[128 = 0]
[ 25  94 111 106 102 122 128 133 153 125 122 175 104 124 131 141  97 118
 145 142 124  40 138  34 136 117 117 140 132 123 141 109 125 213 116 125
 143 227 148 117 122 140 126 133  41  96 141 122 161 148  81 129 110  78
 127 135 163 124 122 114 111 124  76  84 114 141] : 9
[ 13 102 117 115 125 141 122 133 124 137 126 166 106 124 127 135 109 139
 117 149 123 100 132  54 136 125 118 146 126 125 176 122  53 172 147 125
 150 183 129 125 127 140 123 131  81 104 145 120 149 149 115 128 114 121
 121 144 150 131 125 114 136 130  97 130 118 123] : 7
[148 144 147 128 136 151 127 135 134 148 123  89 112 132 125 133 140 121
 102 134 124 162 109 108 114 129 141 182 128 122 138 145 104 129 145 120
 153  82 130 136 134 135 115 128 131 135 147 115 126 144 121 125 132 118
 125 117 126 140 125 109 142 130 115 134 114 134] : 4
[  1  93 103 103 116  78 132 135 155 115 122 178  94 120 134 144 100 109
 167 140 125  47 135  45 137 116 114 124 132 128 130 114 146 195 102 124
 140 241 143 119 120 139 135 130  39  99 136 128 153 142  69 133 116  82
 124 136 166 123 122 129  94 123  85  77 124 138] : 10
[ 23  76  91 100 121  75 126 136 164 117 121 157  98 118 135 153 102 105
 190 144 124  27 139   8 142 116 111 118 131 124 158 120 138 213 105 119
 133 255 140 111 118 145 131 131  28 101 132 117 164 144  70 131 110  78
 126 129 176 119 123 125  71 125  76  59 123 143] : 12
[119 129 139 121 129 159 124 134 132 148 123 115 106 131 126 132 127 126
 111 138 123 121 121  68 122 126 132 168 127 123 155 137  88 153 132 121
 146 120 129 129 130 139 115 127 105 120 150 115 134 147 118 125 124 115
 123 132 137 137 123 109 139 130  93 123 116 126] : 6
[  1 106 107 107 131  43 136 137 142 110 123 192  94 120 135 137 105 110
 170 140 126  68 129  78 135 117 111 116 129 137 111 115 150 163  91 121
 136 224 139 124 119 132 144 124  53 109 137 142 135 133  79 139 125 106
 118 146 156 125 124 147 101 123 107  91 136 133] : 9
[230 168 166 135 127 187 129 134 134 150 123  72 119 138 124 124 148 115
  82 122 126 174 100 131 103 130 153 197 129 122 105 146 136 108 133 123
 152  25 134 141 138 128 107 127 154 142 147 119 112 143 134 123 139 124
 128 113 107 140 125 104 165 127 127 138 112 131] : 2
[  3 105 119 110 115 121 128 133 138 125 123 182 102 125 131 135 101 126
 128 143 124  69 132  52 133 120 117 137 129 127 142 114 104 184 120 126
 142 205 140 124 124 136 127 129  66 101 144 125 150 145  96 131 115 105
 122 144 154 127 123 120 125 126  92 103 120 128] : 8
[204 169 167 146 117 231 124 128 105 152 130  89 142 139 120 118 145 142
  46 124 126 208 109 167 112 136 149 185 127 122 132 139  87 103 169 132
 154   8 124 146 142 126 109 133 185 138 140 120 112 143 153 120 135 139
 130 121 101 140 128  99 197 130 143 180 112 119] : 0
[ 91 129 136 119 128 133 129 135 137 135 122 152  96 129 129 129 121 120
 129 134 125  98 120  82 121 122 126 157 128 128 128 126 119 146 108 121
 140 139 137 128 127 134 120 123  95 118 151 124 130 142 109 131 126 119
 121 139 143 133 123 121 134 126 103 108 123 128] : 6

[130 134 137 176 143 178 146 157 197 160 126 168 141 143 152 139 133 125
 127 138 123 118 130 131 132 133 136 124 132 128 126 102 123 133 132 131
 125 130 128 128 128 129 132 139] : 0
[125 130 125 147 128 136 123 128 120 128 124 127 125 126 133 122 129 124
 126 143 125 147 137 166 148 171 169 210 166 123 154 180 138 154 148 128
 128 128 128 128 129 133 133 136] : 6
[129 114 150 117 141 118 128 124 160 148 122 131 123 119 133 147 131 102
 130 116 130  72 135 157 150 157 153 193 156 255 163 211 159 151 133 136
 127 137 114 120 129 123 115 117] : 7
[127 136 114 143 120 138 127 129 106 115 128 122 131 131 128 118 130 150
 125 158 140 255 152 161 124 170 161 191 149 117 130 114 128 137 142 130
 132 131 141 133 127 136 145 141] : 5
[127 131 123 139 127 133 125 127 122 127 128 125 127 127 131 125 128 130
 127 135 126 149 131 135 141 151 152 191 161 122 158 204 146 162 158 136
 131 133 130 130 129 129 127 132] : 7
[127 129 122 140 128 133 125 128 121 127 119 125 126 127 136 123 128 130
 125 133 125 137 128 125 129 133 133 125 131 119 125 122 122 132 135 128
 128 132 132 136 136 146 212 136] : 12
[127 131 121 137 127 133 125 129 118 124 128 125 126 130 131 126 126 131
 127 137 127 163 136 144 148 164 168 210 166 208 153 181 136 151 146 133
 129 128 131 129 127 132 133 132] : 6
[127 129 124 138 128 132 125 128 124 127 127 127 126 127 138 125 127 125
 127 135 124 128 133 128 128 133 136 128 130 133 131 146 132 162 173 158
 144 173 156 152 148 155 180 151] : 9
[128 121 141 122 135 122 127 126 142 138 123 133 125 123 132 143 133 123
 138 139 145 204 154 187 168 184 167 204 146 198 135 135 134 120 127 127
 125 127 119 123 131 117 121 120] : 5
[127 139 110 158 120 151 131 142 144 137 175 169 154 168 175 168 146 161
 132 154 124 170 131 114 124 128 130 125 134  76 123 123 117 141 139 128
 129 126 136 131 127 137 145 147] : 1
[125 135 115 148 121 141 123 129 106 113 128 124 126 129 132 118 127 137
 124 137 121 155 129 121 130 125 139 134 138 131 141 176 139 180 195 158
 145 159 154 143 136 136 149 146] : 8
[127 130 126 140 128 137 124 132 137 135 149 157 144 160 182 205 161 159
 149 156 134 168 132 134 131 137 139 123 132 147 127 125 124 133 139 131
 126 130 129 128 125 130 127 135] : 2
[125 137 113 155 123 141 121 130 107 122 128 122 126 128 131 116 125 131
 123 146 120 156 132 122 126 132 135 123 135 103 122 127 117 147 155 141
 138 158 161 157 156 169 238 180] : 10
[127 132 124 143 129 139 123 116 122 133 124 126 124 125 134 128 127 122
 125 138 124 115 130 129 132 134 137 120 128 123 131 131 130 153 170 151
 126 169 159 154 151 151 190 162] : 10
[125 136 110 148 121 183 126 129 105 120 129 123 126 130 132 109 127 136
 125 145 117 158 130 120 127 128 134 118 136  92 126  96 117 141 146 131
 129 141 145 146 147 164 243 199] : 11
[127 128 127 130 129 130 126 127 127 129 126 129 127 127 131 131 129 125
 128 129 127 130 130 134 131 133 133 150 144 183 146 200 154 177 180 155
 141 147 137 134 132 129 133 133] : 8
[125 136 113 152 122 144 121 130 111 121 129 125 126 128 135 119 129 137
 129 156 131 239 148 163 162 179 173 197 154  86 136 139 119 139 145 129
 129 128 134 131 128 135 134 143] : 5
[128 135 115 133 122 136 126 129 110 116 132 123 128 135 134 131 138 163
 146 172 151 255 159 159 149 153 142 148 136 106 129 128 121 138 137 130
 129 131 133 132 129 137 136 136] : 4

[142 144 205 170 198 154  91 168  85 124 166 156 104 153 143 113 131  76] : 2
[120 120  90 101 114 122 127 135 124 175  88 121 133 128 127 184 121  88] : 9
[101 132  68  98  76 125 149 103 152 191  66 107 148 112 117 107 142 110] : 10
[115 139 149 128 133 140 110 132 118 159 104 133 125 128 130 114 138  89] : 6
[124 135 108 113 125 136 111 146 123 180 101 118 122 133 128 121 121  83] : 8
[120 116 129 111 120 105 139 122 123 159 116 144 141 118 129 208 131 107] : 7
[110 130 188 161 124 124 154 105 116 116 165 157 142 103 140 123 164 139] : 3
[127 139 197 164 169 141 109 145  92 125 151 153 118 136 141 110 146  91] : 3
[133 147 158 158 154 139 119 147 108  89 173 113 137 141 148  46 145 131] : 3
[125 139 179 154 132 122 127 122 118  78 153 138 154 120 168 117 145 148] : 4
[124 135  97 132 120 134 118 145 132 168 128 113 135 141 130  36 134 121] : 7
[145 148 193 150 202 164  65 175  88 148 124 147  98 160 139 124 123  40] : 5
[113 151 164 145 139 144 114 136 129  98 140 105 132 133 156   1 151 140] : 5
[122 137 103 112 129 133 101 146 126 158  95  93 134 145 131 120 120  91] : 9
[125 138 152 128 141 130 114 143 107 124 138 123 138 140 148  99 135 130] : 6
[133 137  71 113 127 142 111 160 123 211  98 106 117 156  97  47 115  74] : 9
[122 128 167 162 124 119 163 115 106 142 195 164 130 117 110 113 158 150] : 2
[124 122 163 151 132 127 145 125 105 158 160 165 124 112 121 170 148 102] : 3
[118 117 108 101 105 116 130 120 141 134  96 114 153 118 152 117 107 134] : 9
[120 132 173 119 115 115 127 112 132  75 121 118 169 108 171 166 117 166] : 7
[105 130 147 140  99 120 167 104 130 152 148 145 145 107 126  94 160 141] : 5
[142 118  40 103 139 132 119 164 111 231 126 141 102 157  66 171 105  47] : 8
[128 132 177 170 159 139 137 142  92 163 195 175  99 128  97 147 157  85] : 0
[147 124  78  99 124 133  93 148 139 169  56 100 140 158 139 176  96  83] : 12
[123 114 140 138 141 127 152 131 103 221 136 185 115 118  76 227 132  59] : 4
[137 125  40 116 137 148 131 171 118 255 125 149  77 159  34  83 120  20] : 6
[129 118 117 119 133 119 125 140 110 200 112 147 118 132 103 204 122  66] : 7
[126 138  63 106 124 136 108 150 122 202  92 113 121 148 105 156 122  71] : 9
[127 102 136 122 138 120 153 126 106 197 133 184 119 122 110 255 129  80] : 4
[117 131 126 122 130 133 123 135 121 163 108 126 131 131 130 140 131  80] : 7
[130 128 145 146 147 138 129 146  98 180 146 155 115 134 105 145 140  82] : 5
[123 147 145 141 150 157  83 151 125 128 137 111 119 146 142   1 142 125] : 5
[ 98 136 123 117 101 130 146 108 134 160 114 121 147 107 135  95 149 124] : 7
[106 132 135 132  98 108 160 104 125  91 153 126 167 110 153  77 148 177] : 6
[134 132 184 166 172 141 126 149  92 152 184 171  80 139 109 146 151  83] : 0
[127 150 216 159 156 134 111 117 115  23 143 118 150 119 187  97 142 144] : 4
[147 133 159 167 168 133 130 156  90 136 196 163 103 149 104 117 146  72] : 1
[128 132  87  98 113 131 109 139 138 158  82 105 149 141 140 131 118 101] : 11
[120 138 164 143 145 138 122 141 109 129 137 143 130 133 137  98 139 129] : 5
[118 137 168 165 135 140 135 128 106 132 154 162 118 124 127  97 156 104] : 3
[115 157 175 148 144 162 121 137 129 122 137 118 118 133 135   1 153 136] : 4
[116 132 149 139 116 114 146 120 123 126 145 155 149 119 133 115 144 130] : 6
[128 111  20  80  86 118 152 123 150 252  67 143 133 142  69 204 122  79] : 12
[128 134  76  97 106 129 114 131 140 198  65 102 140 139 121 116 119  82] : 12
[119 150 133 115 112 125  96 133 142  76  79  76 154 139 175  30 133 137] : 10
[113 139 125 129 125 147 136 135 123 171 120 122 126 126 122  82 140  94] : 6

[128 128 239 130 175 186  87 145 124 127 122  41 152 124 141 120  82  85
 132  81 131 185 131 101 103 130 138] : 0
[136 119 130 124 126  70 148 139 143 124 125 153 127 138 118  96 152 159
 126 158 122 138 109 131 137 136 132] : 7
[113 131   1 130 109  79 134 110 126 128 137 196 107 137 114 162 156 165
 125 177 130  65 138 137 146 124 120] : 0
[111 142 146 132 137 168 104 116 109 131 131  78 129 125 136 157  98 104
 136 120 130 121 136  95 115 122 146] : 5
[118 149  53 152 150 142 109 117 122 122 140 110 118 132 127 131 119 118
 124 133 131 122 147  44 123 138 116] : 3
[136 125 180 137 146 132  96 145 138 121 140 127 137 131 128 124 110 108
 119 107 129 159 127  60 123 141 139] : 12
[119 149  32 144 102 119 143  91 117 128 135 133 107 131 124 131 140 143
 127 149 132 102 158 128 137 120 106] : 7
[137 136 207 128 157 164 100 140 130 126 121  69 146 129 135 104  87 104
 126  95 132 168 138 109 117 131 133] : 5
[122 101 174 105 131 162 101 132 126 138 121 117 149 122 125 169 102 108
 132 125 139 113 144 190 131 127 156] : 9
[122 152  87 146 154 127 114 117 123 119 145 138 117 130 129 138 131 122
 125 137 123 129 113  26 122 136 117] : 3
[111 127 131 115 138  89 126 119 114 133 108  93 128 138 118 135 113 159
 145 143 126  86 129 214 126 114 117] : 4
[132 122 113 131 162 101 113 138 141 122 136 152 128 138 120 118 135 143
 121 131 127 141 121  72 132 139 133] : 9
[113 130 165 117 177 103 113 126 119 128 126 109 134 134 125 137 107 135
 140 131 122 115 101 121 117 127 123] : 8
[123 158  19 151 111 134 139 106 121 124 150 167 102 128 131 140 153 128
 119 144 130 109 142  49 131 129 113] : 4
[132 103 116 119  97 140 126 134 138 131 131 166 133 125 123 143 131 125
 119 134 138 132 146 152 140 131 156] : 7
[122 124 136 130 152 127  97 130 132 127 129 122 135 135 124 127 110 134
 127 129 135 124 149 140 127 129 140] : 9
[108 124 176 114 196 139  74 126 118 130 129  94 142 132 124 164  86 118
 138 118 131 116 124  83 116 127 138] : 12
[117 118 169 118 171 130  97 134 129 130 116  90 144 135 122 130  95 131
 134 123 134 127 140 142 122 126 138] : 7
[125 140 120 133 159 162 140 115 111 132 129 106 122 120 139 142 134 109
 131 124 128 122 135 129 118 118 115] : 9
[133  93 168 103  98  96 158 143 136 138 110 163 143 124 121 138 142 151
 136 136 126 113 115 255 140 122 155] : 0
[129 127 138 134 145 133  97 136 136 125 136 114 136 134 127 130 115 115
 120 122 134 134 142  83 126 134 141] : 7
[128 122  97 129 121 144 118 123 133 130 120 153 128 129 126 148 131 116
 118 135 136 128 150 123 136 130 142] : 9
[123 131 144 129 154 108 107 135 131 124 122 100 129 141 118 107 118 147
 129 129 132 132 145 126 128 129 124] : 9
[121 155  32 149  84 117 139  99 108 130 131 127 105 128 127 123 148 140
 125 146 134 102 170 134 134 116 103] : 12
[118 140  80 137 111 127 135 114 116 131 122  99 116 133 123 119 115 143
 131 140 133 102 161 164 127 114 108] : 7
[119 147  35 139 106 126 144 106 118 127 135 140 108 130 126 133 145 140
 126 156 132  99 154 117 134 120 109] : 7
[133 127 252 126 182 175  92 148 127 126 117  41 146 128 139 115  81 101
 133  96 129 177 127  91 104 132 130] : 0
[161 108 184 120  80 146 173 153 149 131 107 122 140 117 136  77 141 119
 122  96 126 177 128 203 136 133 139] : 0
[120 117 188 118 171 124  99 134 127 130 122 102 144 133 123 141 101 139
 135 117 128 126 119 151 122 125 140] : 7
[126 146  94 136 106 148 143 117 114 130 125 102 120 124 136 130 127 121
 131 123 128 123 143 135 124 120 110] : 9
[119 144  38 143  93 138 136 105 120 129 139 147 109 126 128 150 147 124
 124 146 133 102 162 125 135 122 117] : 7
[133  96 144  98 104  92 151 141 137 137 102 141 145 129 120 120 138 160
 134 138 130 109 129 255 139 119 147] : 0
[129 129 105 134 123 119 124 127 134 125 130 137 124 133 124 124 129 141
 123 132 132 128 147 127 132 130 126] : 9
[134 127 161 124 141 115 132 138 131 128 117 108 141 131 126  92 126 139
 130 120 126 147 127 152 125 128 122] : 9
[118 133  53 131 115  83 131 113 126 128 137 157 114 134 111 151 136 141
 126 154 132 101 140 125 135 125 130] : 9
[130 119 113 131 127 126 126 128 134 127 133 145 127 128 126 132 129 126
 121 131 129 131 129 121 132 132 138] : 9
[120 101 137 110 124 105 108 131 136 137 104 105 143 140 109 121 106 160
 127 136 151 100 200 255 138 114 152] : 5
